Below is a small trained network, with its code and all its weights. Each question gives an input and a class and asks what happens when units are switched off, that is, made to give their printed mean instead of their output.

import numpy as np


def w(rows, s, z=0):
    codes = np.array(rows[::2]) - 128.0
    scale = np.full(codes.shape[1], s)
    scale[-1] = z or s
    return codes * scale


def norm(h):
    return h / np.sqrt((h * h).mean(-1, keepdims=True) + 1e-5)


def f(y):
    return np.maximum(y, 0)


def log_softmax(a):
    a = a - a.max(-1, keepdims=True)
    return a - np.log(np.exp(a).sum(-1, keepdims=True))


def net(x, mask):
    res = np.array(x, float).reshape(1, 2) / 4 @ E
    u = 0
    for l in range(2):
        y = f(norm(res) @ A[l][:, :-1].T + A[l][:, -1])
        res = res + np.where(mask[u : u + 4], y, B[l][:, -1]) @ B[l][:, :-1]
        u += 4
    return log_softmax(norm(res)[-1] @ U[:, :-1].T + U[:, -1])


A, B = {}, {}
E = w([
[164,147,2,99,127,192,132],'x0',
[186,123,61,146,180,123,160],'x1',
],0.0099)
A[0] = w([
[87,190,198,101,84,15,98,95],'L0N1',
[30,253,130,81,93,145,119,58],'L0N2',
[78,138,218,147,185,62,154,56],'L0N3',
[34,118,166,161,24,99,105,1],'L0N4',
],0.0061,0.0033)
B[0] = w([
[131,101,102,130,247,86,122,253],'L0N1',
[112,161,211,47,88,204,108,200],'L0N2',
[98,148,170,174,69,144,71,245],'L0N3',
[162,110,97,100,150,123,86,223],'L0N4',
],0.013,0.005)
A[1] = w([
[104,165,176,209,149,77,113,42],'L1N1',
[48,136,145,81,93,172,90,86],'L1N2',
[19,65,178,236,113,1,113,120],'L1N3',
[123,183,171,225,124,207,88,251],'L1N4',
],0.0083,0.0034)
B[1] = w([
[153,92,112,85,95,223,225,195],'L1N1',
[149,175,115,104,101,102,174,180],'L1N2',
[99,89,19,204,76,110,103,255],'L1N3',
[134,119,245,189,128,89,225,206],'L1N4',
],0.012,0.009)
U = w([
[111,111,219,147,137,96,73,80],'0',
[118,59,120,254,96,124,124,157],'1',
[155,180,171,71,48,209,203,51],'2',
[158,124,183,56,159,178,77,5],'3',
[201,169,45,140,195,147,142,254],'4',
],0.015,0.0036)

Each question gives the input, the list of numbers given to net, and the class t.
The units are the neurons (one row each of A and B). Each row of codes is followed by its name. A weight is (code - 128) times the scale printed after its matrix; where a second scale follows, it is the last column's (A, B and U).
mask holds one flag per neuron, layer by layer. A switched-off neuron (its flag False) gives its mean, the last column of its row in B, instead of its output. The means were averaged over made-up inputs and are rounded, as every weight is.
A unit's drop is (log p(t) with every unit on - log p(t) with that unit switched off) / (log p(t) with every unit on - log p(t) with every unit switched off).
The circuit of an input: a set's keep is (log p(t) with only the set's units on - log p(t) with every unit switched off) / (log p(t) with every unit on - log p(t) with every unit switched off). Starting from all 8 units, units are removed one at a time, each time the one whose removal leaves the highest keep (on an exact tie, the one counted first), for as long as the keep stays at least 0.8.
circuit, biggest first: the units of the circuit, biggest drop first
unit that matters most: the unit with the biggest drop
k most important neurons: the k neurons with the biggest drops, biggest first
top k neurons in layer l: the k neurons of layer l with the biggest drops, biggest first
drop of u: that unit's drop, to one decimal
input [-7,-6], class 1: circuit, biggest first	(L1N3)
input [2,-7], class 3: circuit, biggest first	(L0N4 L1N3)
input [1,2], class 4: 2 most important neurons	(L0N3 L0N2)
input [0,2], class 4: 4 most important neurons	(L0N3 L0N2 L1N4 L1N3)
input [0,1], class 4: 4 most important neurons	(L0N3 L0N2 L1N4 L1N3)
input [2,0], class 4: 3 most important neurons	(L0N2 L0N3 L1N4)
input [1,1], class 4: top 2 neurons in layer 1	(L1N4 L1N3)
input [6,-2], class 2: 3 most important neurons	(L0N1 L1N3 L0N4)
input [0,0], class 0: 3 most important neurons	(L1N3 L1N1 L0N1)
input [1,-3], class 2: 2 most important neurons	(L0N2 L1N2)
input [-2,-6], class 0: top 3 neurons in layer 0	(L0N2 L0N4 L0N1)
input [-7,-8], class 1: 3 most important neurons	(L1N3 L0N1 L1N1)
input [1,-6], class 3: drop of L0N1	0.2
input [-1,-4], class 0: unit that matters most	L1N1
input [1,-4], class 3: drop of L0N1	0.1
input [3,-4], class 2: drop of L1N3	0.0
